Below is a small trained network, with its code and all its weights. Each question gives an input and a target symbol and asks what happens when units are switched off, that is, made to give their printed mean instead of their output.

import numpy as np


def w(rows, s, z=0):
    codes = np.array(rows[::2]) - 128.0
    scale = np.full(codes.shape[1], s)
    scale[-1] = z or s
    return codes * scale


def f(y):
    return np.maximum(y, 0)


def softmax(a):
    e = np.exp(a - a.max(-1, keepdims=True))
    return e / e.sum(-1, keepdims=True)


def log_softmax(a):
    a = a - a.max(-1, keepdims=True)
    return a - np.log(np.exp(a).sum(-1, keepdims=True))


def net(x, mask):
    ids = ['Δαγηλφψ'.index(c) for c in x.split()]
    T = len(ids)
    res = E[ids] + P[:T]
    u = 0
    for l in range(2):
        r = res
        for j in range(3):
            rows = slice(2 * j, 2 * j + 2)
            q, k, v = (r @ M[l][rows].T for M in (Q, K, V))
            z = softmax(np.where(np.tri(T) > 0, q @ k.T / 2**0.5, -1e9)) @ v
            o = O[l][rows]
            res = res + np.where(mask[u + j], z, o[:, -1]) @ o[:, :-1]
        u += 3
        y = f(res @ A[l][:, :-1].T + A[l][:, -1])
        res = res + np.where(mask[u : u + 4], y, B[l][:, -1]) @ B[l][:, :-1]
        u += 4
    return log_softmax(res[-1] @ U[:, :-1].T + U[:, -1])


Q, K, V, O, A, B = {}, {}, {}, {}, {}, {}
E = w([
[83,55,160,100],'Δ',
[41,6,168,74],'α',
[189,146,168,136],'γ',
[97,195,168,125],'η',
[140,141,192,73],'λ',
[91,18,164,171],'φ',
[156,152,192,40],'ψ',
],0.019)
P = w([
[158,169,248,162],'0',
[157,164,219,147],'1',
[148,156,192,129],'2',
[139,145,166,116],'3',
[129,135,141,104],'4',
[121,125,116,93],'5',
[114,114,93,81],'6',
[104,100,71,70],'7',
[97,84,50,60],'8',
[95,70,32,52],'9',
],0.012)
Q[0] = w([
[146,158,90,153],'L0H1',
[155,100,67,252],'L0H1',
[119,109,195,92],'L0H2',
[116,130,98,120],'L0H2',
[120,152,37,186],'L0H3',
[116,105,112,111],'L0H3',
],0.02)
K[0] = w([
[148,153,208,101],'L0H1',
[104,139,205,148],'L0H1',
[132,128,111,126],'L0H2',
[117,132,159,119],'L0H2',
[142,124,254,131],'L0H3',
[131,115,111,99],'L0H3',
],0.021)
V[0] = w([
[169,121,125,196],'L0H1',
[62,127,81,120],'L0H1',
[80,113,157,196],'L0H2',
[123,161,253,197],'L0H2',
[161,97,115,114],'L0H3',
[156,110,72,70],'L0H3',
],0.012)
O[0] = w([
[1,109,149,108,75],'L0H1',
[150,218,145,124,101],'L0H1',
[110,132,147,133,121],'L0H2',
[98,81,245,138,251],'L0H2',
[132,108,75,166,130],'L0H3',
[100,168,61,125,110],'L0H3',
],0.0076,0.014)
A[0] = w([
[145,139,165,9,205],'L0N1',
[174,210,158,107,2],'L0N2',
[96,57,93,159,69],'L0N3',
[60,155,129,51,140],'L0N4',
],0.013,0.0027)
B[0] = w([
[84,95,201,167,251],'L0N1',
[225,171,130,233,160],'L0N2',
[104,77,127,154,154],'L0N3',
[164,120,169,2,148],'L0N4',
],0.012,0.02)
Q[1] = w([
[157,129,137,91],'L1H1',
[133,136,101,112],'L1H1',
[180,129,40,249],'L1H2',
[173,234,129,112],'L1H2',
[58,205,131,30],'L1H3',
[254,65,153,39],'L1H3',
],0.0081)
K[1] = w([
[131,221,132,108],'L1H1',
[132,117,153,171],'L1H1',
[107,129,199,177],'L1H2',
[169,135,53,130],'L1H2',
[89,121,133,167],'L1H3',
[196,156,2,56],'L1H3',
],0.0097)
V[1] = w([
[183,171,191,121],'L1H1',
[129,25,82,116],'L1H1',
[85,133,222,40],'L1H2',
[194,96,111,227],'L1H2',
[220,24,255,152],'L1H3',
[12,71,139,132],'L1H3',
],0.0087)
O[1] = w([
[193,33,122,110,157],'L1H1',
[80,196,55,139,126],'L1H1',
[94,74,140,140,198],'L1H2',
[156,189,132,27,132],'L1H2',
[155,118,37,92,254],'L1H3',
[195,255,119,116,161],'L1H3',
],0.0082,0.062)
A[1] = w([
[45,183,66,139,127],'L1N1',
[2,81,58,129,3],'L1N2',
[79,178,51,129,149],'L1N3',
[182,153,117,220,183],'L1N4',
],0.0095,0.0046)
B[1] = w([
[55,79,212,187,154],'L1N1',
[131,244,137,132,255],'L1N2',
[61,141,191,203,178],'L1N3',
[235,170,117,208,141],'L1N4',
],0.011,0.0088)
U = w([
[140,110,6,69,87],'Δ',
[99,98,81,128,212],'α',
[35,91,192,102,181],'γ',
[152,145,163,153,124],'η',
[131,177,157,40,129],'λ',
[175,146,84,151,1],'φ',
[113,116,225,147,131],'ψ',
],0.014,0.0078)

Each question gives the input, a string of symbols that net reads in full, and the target symbol t.
The units are the heads (2 rows each of Q, K, V and O) and the neurons (one row each of A and B). Each row of codes is followed by its name. A weight is (code - 128) times the scale printed after its matrix; where a second scale follows, it is the last column's (O, A, B and U).
mask holds one flag per unit, layer by layer, with each layer's heads first. A switched-off unit (its flag False) gives its mean, the last column of its rows in O or B, instead of its output. The means were averaged over made-up inputs and are rounded, as every weight is.
A unit's drop is (log p(t) with every unit on - log p(t) with that unit switched off) / (log p(t) with every unit on - log p(t) with every unit switched off).
The circuit of an input: a set's keep is (log p(t) with only the set's units on - log p(t) with every unit switched off) / (log p(t) with every unit on - log p(t) with every unit switched off). Starting from the 12 units with the biggest drops (on a tie, the unit counted first), units are removed one at a time, each time the one whose removal leaves the highest keep (on an exact tie, the one counted first), for as long as the keep stays at least 0.8.
circuit, biggest first: the units of the circuit, biggest drop first
most important unit: the unit with the biggest drop
top k neurons in layer l: the k neurons of layer l with the biggest drops, biggest first
heads that matter: for each layer, one digit per head in row order, 1 if its drop is at least 0.15 and else 0, layers parted by /
input ψ ψ φ ψ ψ γ α λ, target φ: heads that matter : 100 / 000
input ψ ψ Δ ψ γ η, target γ: circuit, biggest first : (L0N4 L0H1 L0N2 L1H2)
input α η ψ λ ψ η λ, target ψ: circuit, biggest first : (L0N1 L1H3)
input ψ α γ φ φ φ ψ γ Δ η, target η: heads that matter : 111 / 011
input γ η α φ ψ φ λ γ ψ, target γ: heads that matter : 000 / 001
input γ φ ψ ψ ψ λ ψ α Δ λ, target η: circuit, biggest first : (L0H1 L0N1 L0N2)
input φ ψ α, target Δ: heads that matter : 000 / 001
input η η φ λ, target λ: heads that matter : 101 / 001
input Δ ψ φ φ ψ ψ η ψ ψ φ, target γ: circuit, biggest first : (L1H1 L0N3 L1N1 L0N2)
input ψ ψ η α φ, target Δ: heads that matter : 100 / 000
input ψ ψ ψ φ ψ φ ψ Δ ψ, target η: heads that matter : 100 / 001
input φ ψ ψ φ η, target λ: most important unit : L0N4
input φ ψ ψ α ψ, target φ: heads that matter : 100 / 000
input γ γ ψ α φ α α φ λ, target λ: heads that matter : 100 / 001
input ψ ψ η Δ φ ψ, target λ: most important unit : L0N1
input ψ η φ α, target Δ: heads that matter : 001 / 001
input λ η φ Δ η η η φ η, target λ: circuit, biggest first : (L0N4 L0N1 L1H3 L1H2)
input ψ η γ ψ ψ φ η φ Δ η, target η: circuit, biggest first : (L1H3 L0H1 L0N2 L0N1)
input η γ ψ η α α η γ, target α: heads that matter : 000 / 001
input ψ ψ α ψ Δ ψ η λ, target ψ: most important unit : L1H3
input ψ η ψ Δ λ, target η: heads that matter : 100 / 011
input ψ ψ ψ φ γ ψ, target γ: heads that matter : 100 / 001
input ψ φ Δ η η ψ, target ψ: heads that matter : 000 / 000
input ψ ψ Δ ψ ψ ψ η ψ, target ψ: heads that matter : 000 / 001
input α φ φ ψ ψ ψ α λ, target φ: top 3 neurons in layer 0 : (L0N2 L0N1 L0N4)
input ψ γ γ λ, target γ: top 3 neurons in layer 0 : (L0N1 L0N4 L0N2)
input η γ ψ γ, target α: top 2 neurons in layer 0 : (L0N4 L0N1)
input Δ η φ γ, target Δ: top neuron in layer 1 : (L1N3)
input λ ψ α ψ, target φ: top 2 neurons in layer 0 : (L0N1 L0N2)
input γ ψ ψ λ, target Δ: top 2 neurons in layer 1 : (L1N3 L1N1)
